Below are the code and all the weights of a small trained network. Each question names an input and a target symbol and asks about switching units off, where a switched-off unit gives its printed mean instead of its output.

import numpy as np


def w(rows, s, z=0):
    codes = np.array(rows[::2]) - 128.0
    scale = np.full(codes.shape[1], s)
    scale[-1] = z or s
    return codes * scale


def norm(h):
    return h / np.sqrt((h * h).mean(-1, keepdims=True) + 1e-5)


def f(y):
    return np.maximum(y, 0)


def softmax(a):
    e = np.exp(a - a.max(-1, keepdims=True))
    return e / e.sum(-1, keepdims=True)


def log_softmax(a):
    a = a - a.max(-1, keepdims=True)
    return a - np.log(np.exp(a).sum(-1, keepdims=True))


def net(x, mask):
    ids = ['αβγεηλμξπτφψω'.index(c) for c in x.split()]
    T = len(ids)
    res = E[ids] + P[:T]
    r = norm(res)
    for j in range(3):
        rows = slice(3 * j, 3 * j + 3)
        q, k, v = (r @ M[0][rows].T for M in (Q, K, V))
        z = softmax(np.where(np.tri(T) > 0, q @ k.T / 3**0.5, -1e9)) @ v
        o = O[0][rows]
        res = res + np.where(mask[j], z, o[:, -1]) @ o[:, :-1]
    y = f(norm(res) @ A[0][:, :-1].T + A[0][:, -1])
    res = res + np.where(mask[3:7], y, B[0][:, -1]) @ B[0][:, :-1]
    return log_softmax(norm(res)[-1] @ U[:, :-1].T + U[:, -1])


Q, K, V, O, A, B = {}, {}, {}, {}, {}, {}
E = w([
[161,105,132,164],'α',
[109,181,250,90],'β',
[158,144,251,135],'γ',
[172,69,160,142],'ε',
[114,140,121,158],'η',
[78,196,131,133],'λ',
[113,204,115,171],'μ',
[98,153,128,144],'ξ',
[95,137,139,107],'π',
[96,178,156,129],'τ',
[151,89,136,154],'φ',
[111,148,148,158],'ψ',
[110,124,150,122],'ω',
],0.026)
P = w([
[87,72,137,152],'0',
[48,222,104,104],'1',
[185,112,115,97],'2',
[160,59,241,223],'3',
[68,218,96,95],'4',
[227,118,110,86],'5',
[207,58,248,237],'6',
[69,216,92,94],'7',
[229,128,115,87],'8',
],0.012)
Q[0] = w([
[111,172,50,58],'H0',
[176,59,68,156],'H0',
[98,190,95,198],'H0',
[84,114,1,106],'H1',
[53,170,153,109],'H1',
[106,49,83,29],'H1',
[157,196,128,58],'H2',
[149,162,75,167],'H2',
[109,72,83,118],'H2',
],0.018)
K[0] = w([
[97,136,83,103],'H0',
[177,86,84,176],'H0',
[106,158,105,175],'H0',
[6,90,102,211],'H1',
[74,158,131,87],'H1',
[64,65,172,131],'H1',
[73,187,108,101],'H2',
[112,154,144,112],'H2',
[110,79,154,124],'H2',
],0.022)
V[0] = w([
[87,128,135,163],'H0',
[144,172,79,161],'H0',
[59,164,218,141],'H0',
[158,56,157,182],'H1',
[107,78,32,68],'H1',
[155,144,43,255],'H1',
[117,123,75,69],'H2',
[75,167,117,152],'H2',
[151,166,164,81],'H2',
],0.012)
O[0] = w([
[185,144,138,132,165],'H0',
[155,82,184,75,126],'H0',
[221,111,101,152,254],'H0',
[146,202,95,118,61],'H1',
[217,89,75,100,46],'H1',
[134,171,59,254,118],'H1',
[154,128,140,177,87],'H2',
[109,53,180,119,207],'H2',
[108,103,174,154,147],'H2',
],0.01,0.0087)
A[0] = w([
[25,132,119,61,116],'N0',
[110,51,100,159,32],'N1',
[80,164,94,86,13],'N2',
[171,249,147,90,254],'N3',
],0.019,0.008)
B[0] = w([
[128,171,31,111,187],'N0',
[213,118,135,126,144],'N1',
[253,98,84,175,133],'N2',
[151,131,179,88,254],'N3',
],0.021,0.0076)
U = w([
[116,35,148,149,153],'α',
[211,145,109,102,39],'β',
[161,93,162,84,57],'γ',
[87,1,136,89,171],'ε',
[139,163,167,102,34],'η',
[159,144,108,176,135],'λ',
[51,181,199,177,38],'μ',
[51,87,109,197,248],'ξ',
[6,18,192,168,114],'π',
[87,82,100,105,254],'τ',
[188,32,90,159,146],'φ',
[13,163,181,97,74],'ψ',
[109,165,98,133,195],'ω',
],0.014,0.0057)

Each question gives the input, a string of symbols that net reads in full, and the target symbol t.
The units are the heads (3 rows each of Q, K, V and O) and the neurons (one row each of A and B). Each row of codes is followed by its name. A weight is (code - 128) times the scale printed after its matrix; where a second scale follows, it is the last column's (O, A, B and U).
mask holds one flag per unit, heads first, then neurons. A switched-off unit (its flag False) gives its mean, the last column of its rows in O or B, instead of its output. The means were averaged over made-up inputs and are rounded, as every weight is.
A unit's drop is (log p(t) with every unit on - log p(t) with that unit switched off) / (log p(t) with every unit on - log p(t) with every unit switched off).
The circuit of an input: a set's keep is (log p(t) with only the set's units on - log p(t) with every unit switched off) / (log p(t) with every unit on - log p(t) with every unit switched off). Starting from all 7 units, units are removed one at a time, each time the one whose removal leaves the highest keep (on an exact tie, the one counted first), for as long as the keep stays at least 0.8.
circuit, biggest first: the units of the circuit, biggest drop first
top k neurons: the k neurons with the biggest drops, biggest first
heads that matter: for each layer, one digit per head in row order, 1 if its drop is at least 0.15 and else 0, layers parted by /
input λ τ μ π α τ μ, target π: circuit, biggest first => [H1, N3]
input τ ψ γ π ε, target β: heads that matter => 111
input λ μ ω, target τ: top 2 neurons => [N0, N3]
input η α ψ ω, target μ: circuit, biggest first => [H1]
input τ ε η τ, target λ: heads that matter => 010
input φ β η η, target λ: heads that matter => 011
input τ γ ψ ξ ω τ τ, target π: circuit, biggest first => [H1, N3]
input γ τ ψ τ φ ε β τ η, target ξ: heads that matter => 111
input β ω τ τ ξ τ ε, target π: circuit, biggest first => [H1, H0]
input γ τ β ξ μ τ ω, target π: circuit, biggest first => [H1, N3]
input ω μ ξ τ β λ ω η, target φ: circuit, biggest first => [H1, N1]
input ξ τ β ε α α β λ π, target ω: heads that matter => 100
input μ μ η π, target λ: heads that matter => 010
input π β λ π τ π ψ ω φ, target β: circuit, biggest first => [H1]
input η γ λ φ π ψ α, target μ: heads that matter => 111
input λ γ λ π μ μ β α, target ξ: heads that matter => 010
input μ τ ψ π, target μ: heads that matter => 010
input ω π τ η, target π: top 2 neurons => [N3, N1]
input τ τ λ τ μ ξ η ω, target ε: circuit, biggest first => [H1, N3]
input η ξ π ψ, target ε: top neuron => [N3]
input β π η, target ξ: circuit, biggest first => [H1, H0]
input τ ψ ψ γ λ ω η ψ, target π: top 2 neurons => [N3, N0]
